Below are the code and all the weights of a small trained network. Each question names an input and a class and asks about switching units off, where a switched-off unit gives its printed mean instead of its output.

import numpy as np


def w(rows, s, z=0):
    codes = np.array(rows[::2]) - 128.0
    scale = np.full(codes.shape[1], s)
    scale[-1] = z or s
    return codes * scale


def norm(h):
    return h / np.sqrt((h * h).mean(-1, keepdims=True) + 1e-5)


def f(y):
    return y / 2 * (1 + np.tanh(0.7978845608 * (y + 0.044715 * y**3)))


def log_softmax(a):
    a = a - a.max(-1, keepdims=True)
    return a - np.log(np.exp(a).sum(-1, keepdims=True))


def net(x, mask):
    res = np.array(x, float).reshape(1, 8) / 4 @ E
    u = 0
    for l in range(2):
        y = f(norm(res) @ A[l][:, :-1].T + A[l][:, -1])
        res = res + np.where(mask[u : u + 5], y, B[l][:, -1]) @ B[l][:, :-1]
        u += 5
    return log_softmax(norm(res)[-1] @ U[:, :-1].T + U[:, -1])


A, B = {}, {}
E = w([
[81,31,71,84,226,126,2],'x0',
[132,211,30,178,133,176,33],'x1',
[14,109,135,166,235,47,120],'x2',
[65,30,186,103,18,191,56],'x3',
[223,111,146,159,88,84,147],'x4',
[6,126,174,53,128,83,158],'x5',
[48,141,140,195,132,71,136],'x6',
[60,250,174,48,173,204,249],'x7',
],0.0074)
A[0] = w([
[108,142,111,162,164,209,154,168],'0.n0',
[75,119,178,103,135,94,147,127],'0.n1',
[170,102,152,127,135,79,251,59],'0.n2',
[49,59,165,128,112,121,112,3],'0.n3',
[161,148,130,2,55,124,215,13],'0.n4',
],0.0097,0.0044)
B[0] = w([
[91,223,123,12,85,78,62,239],'0.n0',
[95,40,137,185,126,132,110,228],'0.n1',
[174,119,210,244,236,130,97,231],'0.n2',
[27,2,173,98,80,103,228,210],'0.n3',
[195,119,245,57,177,251,168,253],'0.n4',
],0.0079,0.0031)
A[1] = w([
[66,143,47,90,216,151,99,2],'1.n0',
[192,148,213,154,155,36,216,34],'1.n1',
[136,206,151,255,108,67,162,29],'1.n2',
[84,147,138,176,151,175,191,169],'1.n3',
[100,210,189,128,104,201,92,221],'1.n4',
],0.0093,0.0034)
B[1] = w([
[131,187,92,45,181,50,71,185],'1.n0',
[133,103,106,178,219,163,198,200],'1.n1',
[89,178,92,226,84,37,180,186],'1.n2',
[178,81,107,6,80,106,79,177],'1.n3',
[147,178,100,119,62,131,167,254],'1.n4',
],0.011,0.0055)
U = w([
[116,199,66,209,33,30,150,11],'0',
[41,26,191,85,78,78,114,253],'1',
[207,164,193,45,93,210,228,164],'2',
[238,66,82,175,28,145,68,183],'3',
[174,144,116,196,188,62,228,180],'4',
[88,141,64,59,250,54,42,116],'5',
[94,238,60,22,106,148,110,113],'6',
[201,66,188,131,196,164,188,16],'7',
],0.015,0.0053)

Each question gives the input, the list of numbers given to net, and the class t.
The units are the neurons (one row each of A and B). Each row of codes is followed by its name. A weight is (code - 128) times the scale printed after its matrix; where a second scale follows, it is the last column's (A, B and U).
mask holds one flag per neuron, layer by layer. A switched-off neuron (its flag False) gives its mean, the last column of its row in B, instead of its output. The means were averaged over made-up inputs and are rounded, as every weight is.
A unit's drop is (log p(t) with every unit on - log p(t) with that unit switched off) / (log p(t) with every unit on - log p(t) with every unit switched off).
The circuit of an input: a set's keep is (log p(t) with only the set's units on - log p(t) with every unit switched off) / (log p(t) with every unit on - log p(t) with every unit switched off). Starting from all 10 units, units are removed one at a time, each time the one whose removal leaves the highest keep (on an exact tie, the one counted first), for as long as the keep stays at least 0.8.
circuit, biggest first: the units of the circuit, biggest drop first
top k neurons: the k neurons with the biggest drops, biggest first
top k neurons in layer l: the k neurons of layer l with the biggest drops, biggest first
drop of u: that unit's drop, to one decimal
input [-6,7,1,-8,-2,-6,7,8], class 0: circuit, biggest first => (1.n2 0.n4)
input [4,7,-2,8,8,-4,-3,6], class 6: top 2 neurons in layer 1 => (1.n4 1.n1)
input [5,-5,-6,-6,-8,-4,-2,5], class 6: circuit, biggest first => (0.n0)
input [-8,2,-4,-7,-7,-6,-4,-6], class 0: circuit, biggest first => (1.n2 0.n4)
input [-4,-3,7,6,7,-6,-5,4], class 4: top 3 neurons => (0.n2 1.n1 0.n3)
input [7,-7,-5,-8,3,5,-5,-7], class 7: top 2 neurons in layer 0 => (0.n0 0.n2)
input [1,2,4,-3,4,-1,6,8], class 6: top 3 neurons in layer 1 => (1.n3 1.n0 1.n4)
input [0,8,-3,8,2,-8,8,5], class 6: top 3 neurons in layer 0 => (0.n0 0.n2 0.n1)
input [-2,0,6,2,7,1,-3,-7], class 4: top 2 neurons in layer 1 => (1.n3 1.n4)
input [3,-6,-4,-2,4,4,-1,-4], class 7: drop of 0.n0 => 0.0
input [-8,6,1,2,-2,-7,-2,1], class 0: drop of 0.n2 => -0.1
input [-3,0,-2,-7,2,-1,-3,-8], class 4: drop of 1.n4 => 0.1
